Below are the code and all the weights of a small trained network. Each question names an input and a class and asks about switching units off, where a switched-off unit gives its printed mean instead of its output.

import numpy as np


def w(rows, s, z=0):
    codes = np.array(rows[::2]) - 128.0
    scale = np.full(codes.shape[1], s)
    scale[-1] = z or s
    return codes * scale


def f(y):
    return np.maximum(y, 0)


def log_softmax(a):
    a = a - a.max(-1, keepdims=True)
    return a - np.log(np.exp(a).sum(-1, keepdims=True))


def net(x, mask):
    res = np.array(x, float).reshape(1, 6) / 4 @ E
    y = f(res @ A[0][:, :-1].T + A[0][:, -1])
    res = res + np.where(mask, y, B[0][:, -1]) @ B[0][:, :-1]
    return log_softmax(res[-1] @ U[:, :-1].T + U[:, -1])


A, B = {}, {}
E = w([
[84,58,13,108,228],'x0',
[1,180,129,234,129],'x1',
[119,42,68,153,7],'x2',
[130,129,127,129,128],'x3',
[215,200,40,206,126],'x4',
[179,30,206,231,184],'x5',
],0.0044)
A[0] = w([
[130,178,161,113,184,8],'N1',
[130,71,98,159,189,91],'N2',
[78,208,56,28,95,27],'N3',
[161,76,166,191,167,61],'N4',
[149,177,176,117,166,10],'N5',
[144,129,93,141,144,88],'N6',
[228,202,33,206,143,34],'N7',
[239,87,125,40,131,90],'N8',
[169,182,220,139,40,3],'N9',
[110,124,165,112,108,68],'N10',
[139,103,146,151,139,59],'N11',
[162,148,191,150,86,13],'N12',
[106,151,116,171,127,74],'N13',
[129,83,100,142,62,48],'N14',
[207,96,121,73,128,50],'N15',
[130,196,163,103,249,63],'N16',
[158,56,173,207,172,42],'N17',
[68,143,124,181,127,22],'N18',
[80,72,41,96,216,2],'N19',
[119,66,91,153,33,102],'N20',
[32,61,200,47,144,53],'N21',
[118,78,92,147,61,81],'N22',
[111,160,115,99,112,55],'N23',
[118,104,72,117,175,86],'N24',
[11,159,133,221,131,36],'N25',
[95,166,98,93,108,54],'N26',
],0.011,0.00094)
B[0] = w([
[120,83,77,116,152,171],'N1',
[122,179,118,174,92,191],'N2',
[253,163,111,174,109,235],'N3',
[212,152,112,139,108,204],'N4',
[109,97,73,126,156,168],'N5',
[109,113,145,129,106,157],'N6',
[111,30,226,101,60,254],'N7',
[113,199,176,76,207,233],'N8',
[46,176,104,194,83,228],'N9',
[116,110,141,140,97,155],'N10',
[162,135,121,129,115,155],'N11',
[90,170,112,162,92,187],'N12',
[117,140,159,99,147,170],'N13',
[118,88,82,122,163,186],'N14',
[118,170,162,89,183,197],'N15',
[111,56,38,117,177,214],'N16',
[235,151,107,144,107,221],'N17',
[122,165,154,92,171,189],'N18',
[38,177,111,182,75,226],'N19',
[118,73,59,117,179,218],'N20',
[129,39,218,107,63,224],'N21',
[116,88,75,116,166,194],'N22',
[169,131,125,140,119,159],'N23',
[77,161,117,154,115,183],'N24',
[120,196,181,57,209,248],'N25',
[185,144,128,143,118,175],'N26',
],0.03,0.0061)
U = w([
[124,201,188,54,207,104],'0',
[255,162,111,163,94,92],'1',
[52,182,107,192,73,251],'2',
[118,44,40,105,187,72],'3',
[126,47,226,98,67,114],'4',
],0.0081,0.0017)

Each question gives the input, the list of numbers given to net, and the class t.
The units are the neurons (one row each of A and B). Each row of codes is followed by its name. A weight is (code - 128) times the scale printed after its matrix; where a second scale follows, it is the last column's (A, B and U).
mask holds one flag per neuron, in row order. A switched-off neuron (its flag False) gives its mean, the last column of its row in B, instead of its output. The means were averaged over made-up inputs and are rounded, as every weight is.
A unit's drop is (log p(t) with every unit on - log p(t) with that unit switched off) / (log p(t) with every unit on - log p(t) with every unit switched off).
unit that matters most: the unit with the biggest drop
k most important neurons: the k neurons with the biggest drops, biggest first
drop of u: that unit's drop, to one decimal
input [7,-5,-2,-7,-2,8], class 1: unit that matters most	N17
input [-7,0,-3,-7,6,0], class 2: 2 most important neurons	(N9 N21)
input [-8,-8,8,8,-6,-2], class 0: 2 most important neurons	(N8 N15)
input [8,-5,-3,-7,-7,6], class 2: 2 most important neurons	(N19 N7)
input [-4,-1,-6,-3,-5,-1], class 3: 2 most important neurons	(N16 N7)
input [-8,8,0,-1,6,6], class 0: 4 most important neurons	(N25 N19 N18 N13)
input [2,0,-7,4,-7,-5], class 3: 3 most important neurons	(N16 N7 N1)
input [-3,-7,-8,-7,5,-6], class 3: 2 most important neurons	(N16 N25)
input [4,3,5,0,7,3], class 4: 2 most important neurons	(N7 N16)
input [-1,6,6,-6,-3,-5], class 0: 3 most important neurons	(N25 N16 N18)
input [-6,-4,6,5,1,-1], class 2: 2 most important neurons	(N9 N16)
input [-2,6,0,8,7,3], class 4: 2 most important neurons	(N7 N8)
input [0,6,2,-7,-5,7], class 1: 3 most important neurons	(N17 N8 N4)
input [-2,7,6,1,-4,6], class 0: most important neuron	(N25)
input [5,-6,3,2,2,7], class 1: drop of N21	0.0
input [-1,-1,-2,-1,4,0], class 4: drop of N7	0.1
input [8,8,2,-8,6,2], class 0: drop of N9	1.0
